Valef: [ 4  2 -8 -2  2 -1 -1 -3 -2 -1 -2 -7 -4 -6 -3]
posi: [  2  15  -6  -8  -2  -1  -3  -1  -7  -1  -2 -19  -2   8  -1]
fir: [-27  52  53 -18   7   4   0  24 -15   3  13   3  30 -11  16]
bel: [  3   5  -8  -4   0  -1  -2  -3  -4  -1  -8 -11  -4   5  -2]
Laka: [ 6 -6 -7  3 19 -3  1  5 -2 -1  0 10 -7 -1 -7]
Tabo: [ 3 -3 -7  1  1 -1  0 -3  0  0 -2 -2 -4  2 -2]
Pas: [  1   6  -4  -4  -6   0  -1   0  -2   0  -2 -11  -1   4   6]
fezi: [-26  -3  59   9   5   5   7  21   9   4  16  52  29 -29  17]
[ 3 -3 -7  1  1 -1  0 -3  0  0 -2 -2 -4  2 -2]
Tabo
loc: [17]
fezi, 15
[-26  -3  59   9   5   5   7  21   9   4  16  52  29 -29  17]
fezi
loc: [21]
fezi, 8

bet: [-14  13 -14   8  -5  17   4  10   5 -32 -21  34   8   8 -24  48   6  14
  -4 -19   5   5  11  -1   4  -5   0 -18   1  -5  -9  47 -41 -19  32   1
  -9  -6 -10   8   7  -1   5  13  -8  18 -21   4  13 -33  -9   1  10 -15
 -18 -10  12]
nef: [ -3  20 -36   3  -2  23 -20 -18 -16 -17   2  16 -29  14  22  -2  -7 -12
   3   7 -29  31   3   0  27 -17   1  17   6  -5  13   4   5 -26  17   3
  10 -38   0   5  -8   3 -31   8 -26  25 -33   9  -1  -7 -14   6  -1   3
   2  -3  -7]
gerot: [ -3  20 -36   3  -2  23 -20 -18 -16 -17   2  16 -29  14  22  -2  -7 -12
   3   7 -29  31   3   0  27 -17   1  17   6   4  13   4   5 -26  17   3
  10 -38   0   5  -8   3 -31   8 -26  25 -33   9  -1  -7 -14   6  -1   3
   2  -3  -7]
vepav: [-22 -22 -25 -15  -4  13 -11 -16 -13  10  -4 -18   6  -3   7 -16  12  13
   5   4  15 -34 -19 -15  34  15  -9 -38 -14 -13  19   0  24   6  -5 -17
 -13  15   4  16  37  17  20   0  -5  20   6  -8 -16   2   2 -12  -4  -5
  19 -24  34]
Sov: [-28  -7 -23 -14   8  14  -4 -16  -9   8  -5 -15   2   2   2 -30   4  16
   7   3  11 -27 -25 -24  31  16 -10 -29 -11  -6  25  -8  17   0 -12 -22
 -23  21  -8  22  38  10  28   0 -12  17  -3  -3  -6  -9   3 -15  -5   6
   5 -30  25]
gebi: [-22  22 -34  14   4  18  -7  -4  -5 -28 -17   5 -15  10   6  13 -11  15
  10  17 -16 -12 -13 -13  29 -10   7  -2  15   7  25   5  -9  -7   0 -24
 -13 -17  -9  13  11  15  -5   9 -17  29 -48   9   3 -13 -10 -22  -3  16
  11 -20   7]
sezav: [-13  16 -29   1   8  17   4   3 -10 -16 -20   8 -12  15   7  16  -9  19
   1  15 -15 -20 -25 -14  43  -2   4 -13   1   1  27   3 -13  -8  -9 -21
 -11  -3  -9  18  16  18  19  14 -15  29 -35   1   2 -12  -8 -28   1  12
  17 -29  15]
vedol: [  2  -8  38 -30  24 -19   4  -2  10  23   5 -19   1  -3   0 -27 -13 -22
   7   3  12 -15 -10   3 -20 -18  -5  27  -1   1  -9 -28  30  29  -3   7
  -3  12  -4  -7 -15 -10  12 -17  12 -37  50  -9   5   3   8  14 -21 -15
  -5  19 -15]
saz: [  3 -19  37 -15  20 -10  12  -2  17  11   7 -19  10   2   1 -29  -4 -17
  12   0  12 -11  -4   5 -20 -16  -9  33  -9   1 -15 -23  28  29  -5  -1
  -3  18  -2 -19 -10  -5  20  -6   1 -39  58  -5  30   9   9  24  -5 -14
   1  27  -3]
[ -3  20 -36   3  -2  23 -20 -18 -16 -17   2  16 -29  14  22  -2  -7 -12
   3   7 -29  31   3   0  27 -17   1  17   6  -5  13   4   5 -26  17   3
  10 -38   0   5  -8   3 -31   8 -26  25 -33   9  -1  -7 -14   6  -1   3
   2  -3  -7]
nef
[  2  -8  38 -30  24 -19   4  -2  10  23   5 -19   1  -3   0 -27 -13 -22
   7   3  12 -15 -10   3 -20 -18  -5  27  -1   1  -9 -28  30  29  -3   7
  -3  12  -4  -7 -15 -10  12 -17  12 -37  50  -9   5   3   8  14 -21 -15
  -5  19 -15]
vedol
[-13  16 -29   1   8  17   4   3 -10 -16 -20   8 -12  15   7  16  -9  19
   1  15 -15 -20 -25 -14  43  -2   4 -13   1   1  27   3 -13  -8  -9 -21
 -11  -3  -9  18  16  18  19  14 -15  29 -35   1   2 -12  -8 -28   1  12
  17 -29  15]
sezav
[-22 -22 -25 -15  -4  13 -11 -16 -13  10  -4 -18   6  -3   7 -16  12  13
   5   4  15 -34 -19 -15  34  15  -9 -38 -14 -13  19   0  24   6  -5 -17
 -13  15   4  16  37  17  20   0  -5  20   6  -8 -16   2   2 -12  -4  -5
  19 -24  34]
vepav
[-28  -7 -23 -14   8  14  -4 -16  -9   8  -5 -15   2   2   2 -30   4  16
   7   3  11 -27 -25 -24  31  16 -10 -29 -11  -6  25  -8  17   0 -12 -22
 -23  21  -8  22  38  10  28   0 -12  17  -3  -3  -6  -9   3 -15  -5   6
   5 -30  25]
Sov

kep: [-14  37  17 -17 -27   5   4  16   6]
kuvof: [ -9  54  11  22 -47   8   5  10  30]
Vuz: [-22  15  53  36  22  11   5  23  -2]
loc: [53]
Vuz, 3
loc: [10]
kuvof, 8
loc: [4]
kep, 7
loc: [30]
kuvof, 9
loc: [-47]
kuvof, 5
loc: [-27]
kep, 5
loc: [37]
kep, 2

Kagov: [  9  11  -8  24  -3  13  -9 -19  14  -8 -39  31 -17  -7  -3  19 -10   5
  -2 -10  -3  -6 -14  -9   1  -3   9 -22 -25 -10  -3 -22  -2   1 -29  34
 -30 -23   3 -16  -9  13 -16  21  -5 -10  -8 -28 -15  20  15 -47  -8 -23
  25  22  22  -1   9 -10  34 -12   3]
puf: [ 41  19 -27   1  30 -17  -3   4   7 -47 -20  18  -2  29 -38 -14 -24  -2
  17 -18  -4   6  -5  52  28  -2 -10 -34  -2  43  26 -40  19 -14  11  37
  22  18 -16 -18 -10 -30  -4  -7   9 -24  -8 -13  32  -6  15  -7  -3  -6
  -5   6  28 -12   2   7 -29   0 -29]
bak: [ 41  20 -31   2  33 -19  -5   5   7 -50 -21  19  -1  33 -40 -14 -27  -2
  14 -22  -5   6  -6  55  29  -3 -10 -36  -3  45  29 -41  21 -13  12  38
  24  20 -17 -20 -10 -29  -8  -7  10 -27  -9 -10  32  -4  10  -8  -4  -6
  32   4   8 -12   2 -34  -6 -38  -1]
lezo: [ 41  20 -31   2  33 -19  -5   5   7 -50 -16  19  -1  33 -40 -14 -27  -2
  14 -22  -5   6  -6  55  29  -3 -10 -36  -3  45  29 -41  21  31  12  38
  24  20 -17 -20 -10 -29  -8  -7  10 -27  -9 -10  32  -4  10  -8  -4  -6
  -5   4   8 -12   0   8 -31  -3 -34]
[ 41  20 -31   2  33 -19  -5   5   7 -50 -21  19  -1  33 -40 -14 -27  -2
  14 -22  -5   6  -6  55  29  -3 -10 -36  -3  45  29 -41  21 -13  12  38
  24  20 -17 -20 -10 -29  -8  -7  10 -27  -9 -10  32  -4  10  -8  -4  -6
  32   4   8 -12   2 -34  -6 -38  -1]
bak
[  9  11  -8  24  -3  13  -9 -19  14  -8 -39  31 -17  -7  -3  19 -10   5
  -2 -10  -3  -6 -14  -9   1  -3   9 -22 -25 -10  -3 -22  -2   1 -29  34
 -30 -23   3 -16  -9  13 -16  21  -5 -10  -8 -28 -15  20  15 -47  -8 -23
  25  22  22  -1   9 -10  34 -12   3]
Kagov
[ 41  20 -31   2  33 -19  -5   5   7 -50 -16  19  -1  33 -40 -14 -27  -2
  14 -22  -5   6  -6  55  29  -3 -10 -36  -3  45  29 -41  21  31  12  38
  24  20 -17 -20 -10 -29  -8  -7  10 -27  -9 -10  32  -4  10  -8  -4  -6
  -5   4   8 -12   0   8 -31  -3 -34]
lezo

Sipo: [-53  28 -47  31]
ponef: [19 11 39 15]
bezo: [ -8  26 -33  27]
Tavot: [-44 -34  57  59]
mis: [ 40 -59  11  23]
Beg: [-45  25   5  -1]
Vun: [ 40 -38  11  23]
Kanit: [ 20 -16 -49 -21]
pibon: [ -4 -35 -47  31]
mavo: [-23  -3  19 -11]
loc: [20]
Kanit, 1
loc: [-34]
Tavot, 2
loc: [39]
ponef, 3
[-44 -34  57  59]
Tavot
loc: [25]
Beg, 2

Ros: [-36 -10   6  14  26  33 -22]
seti: [ 25 -39 -59  24 -46  15  48]
nimu: [-38 -45 -45   9   1  54 -55]
gem: [-58   8  58  27  31  -6  30]
loc: [-58]
gem, 1
loc: [25]
seti, 1

pila: [-11 -31 -22  26  20   4  31 -13  35]
felem: [ -6  26 -23 -35 -52 -17 -61 -16 -26]
fus: [  1  21 -15 -14 -44 -19 -47 -12 -21]
loc: [-23]
felem, 3
loc: [-22]
pila, 3
loc: [20]
pila, 5
loc: [-13]
pila, 8

zap: [ 51  -4 -17   4  -1 -47  -7  -3  10  45  49 -50]
Zofe: [ 17  10  10  -2   5  22  59   7  -5  -8 -19  27]
dap: [-34 -21  55   5   7  -5   8 -11 -14 -19  47  55]
Karaz: [-62  -8  20 -23  -4  -7   0  11 -11  46   7 -33]
tovuk: [-45  -3 -25 -12  -7  -9  -6  -2   6 -32 -33 -53]
Vav: [-30 -17  16   8 -16 -11 -46   1 -43  17  32  44]
loc: [44]
Vav, 12
loc: [45]
zap, 10
loc: [27]
Zofe, 12
[-45  -3 -25 -12  -7  -9  -6  -2   6 -32 -33 -53]
tovuk
loc: [16]
Vav, 3

mizaf: [  2 -11  15   7   5  49  -6  -9   5 -35   2 -39 -28  33   5 -28  -9  -5
 -21   5   2 -27 -22   5  14  -5  34]
kela: [-14  -3  -2  -3  16   6  -5 -13  26 -21   3 -30 -11  10 -11 -14 -13  16
  -6 -11  -7 -12 -27 -13   7 -12  21]
gimur: [-13   4 -16  -7   8 -32  -3  -8   5   7   1   3  10 -14 -13  10  -3  15
  19 -11  -5  10   0 -33 -21 -11  -9]
dasi: [ -4  -7  11   3  10  34 -21  -8  26 -34   4 -38 -28  25  -1 -25 -10 -29
 -11   0  -4 -22   7  14   3  -6 -16]
gikur: [  1  -9  15   7   5  48  -7 -14  24 -38   2  -5 -26  34   4 -25  -8  -3
 -14   7   2 -26 -21 -11   4  -9  35]
deneg: [-16  -1  -3  -5  15  -5  -3   3  25 -10   3 -24  -6   4 -13 -17 -14  24
  -9 -11  -7  -7 -24   3  14  -2  24]
loc: [6]
kela, 6
[  2 -11  15   7   5  49  -6  -9   5 -35   2 -39 -28  33   5 -28  -9  -5
 -21   5   2 -27 -22   5  14  -5  34]
mizaf

vop: [-19  -7  18  10  16  -9 -20   8  -7   1 -20  17   2   8 -10  30 -12  -9
   3  10  11 -14   3 -12  -4  -4   3  -2  18   4   7  -4   5  -4   8  14
  17  -3  17   8  -4   4   1  -9 -12 -14  10  -9   1   2  19   2   2   7
   4   8]
Vuv: [ 13  17   3 -16 -40   5 -17  -9  -2  -2  19 -42   1  -7   9  20  23  -4
 -44   1   4   1   3   4  -9   3  32 -23 -20  20 -10  -4 -17   3  -9 -12
 -23  18 -14  17   9  26   5  -8   5 -18  -8  30 -23  11 -17 -35  -1  11
  -4  -1]
gozo: [ -1  -4   2   4   1   4   1  -2   5  -3  -9  -1  -5  -5 -10 -14   0  -4
   4   0   4  -6   3 -11  -4   8   2  -3   3   1  -2  -4   6  -3   6   4
   5   6  -3   0  -2   0   7  -6   3  -3   4  -5  -1  -4   4  -3  -2  -6
  48  -2]
Gav: [  6   7   1  -5   1   7   1  -5   0  -1   4  -8   5  -3   1 -10  -1  -4
   2   1  -3   1   3   6  -2   2   3  -3   2  -1  -9  -4  -6   5 -11   4
  -5   1   0   7   2   6   4   2   3  -1   1   6   3  -1  -2 -11  -1  -5
  10   1]
loc: [32]
Vuv, 27
[  6   7   1  -5   1   7   1  -5   0  -1   4  -8   5  -3   1 -10  -1  -4
   2   1  -3   1   3   6  -2   2   3  -3   2  -1  -9  -4  -6   5 -11   4
  -5   1   0   7   2   6   4   2   3  -1   1   6   3  -1  -2 -11  -1  -5
  10   1]
Gav
loc: [13]
Vuv, 1

zik: [11 12 44 22  7 26 51 31 22  8 16 13 40 39 15]
dulu: [ 4 12 38  6 37 22 24 41 14  7  5 13 25 31 17]
faso: [ 1 22 36  8 20  2  8  2  9  0 52 10  8  6 15]
loc: [4]
dulu, 1
loc: [0]
faso, 10
loc: [41]
dulu, 8
loc: [51]
zik, 7
loc: [14]
dulu, 9
loc: [38]
dulu, 3
loc: [44]
zik, 3

bim: [ 10   7   4   0  54  54   5  -3   6 -10  17]
buge: [  7   4   1  -2  40  40   2  -6  10 -11  13]
padul: [-26 -26 -12   9 -46 -53  -7   1 -54  21 -33]
Nerag: [ 10   7   4   0  54  54   5  -3  11 -10  17]
tutog: [-13 -15  -9   3 -23 -28  -7  -5   2   4   0]
rumud: [-18 -17   0  12 -11 -16   4   7   4  22 -22]
loc: [-9]
tutog, 3
[-18 -17   0  12 -11 -16   4   7   4  22 -22]
rumud
loc: [6]
bim, 9
loc: [21]
padul, 10
loc: [-53]
padul, 6

Fud: [  0  15   3 -14  19 -12]
teni: [  0  20   3 -14 -58 -12]
duda: [-13  20   3 -14 -29 -12]
putum: [ 14  18  28 -22 -34 -17]
zafe: [  0  20   3 -14 -29 -12]
loc: [15]
Fud, 2
loc: [18]
putum, 2
loc: [19]
Fud, 5

legef: [ -4 -15  -3   6   5   7   9  -5   1]
Sobok: [ 17   0  19  -5  -5 -15  -6  12 -14]
zok: [ 17  -2   5  20  -1 -16  14  16   9]
bov: [-15 -17 -36  30  19 -10  20  17   7]
mek: [ 36 -39   5  50   1  20  33  -6  -8]
zesog: [-20 -12 -47  33   9  -4  22  12  20]
Vobe: [-22  16 -10 -29   2  24 -19 -24  -4]
zaniv: [17 -2  5 20 -1 -1 -5  0  5]
Folo: [ 17   0  19  -5   0  12  -4 -12  15]
gomu: [-21  24  -5 -24   1  31  -6 -30  12]
Zas: [  1  10  21 -26  -4  12 -17 -15 -12]
loc: [-36]
bov, 3
loc: [-16]
zok, 6
loc: [14]
zok, 7
loc: [-30]
gomu, 8

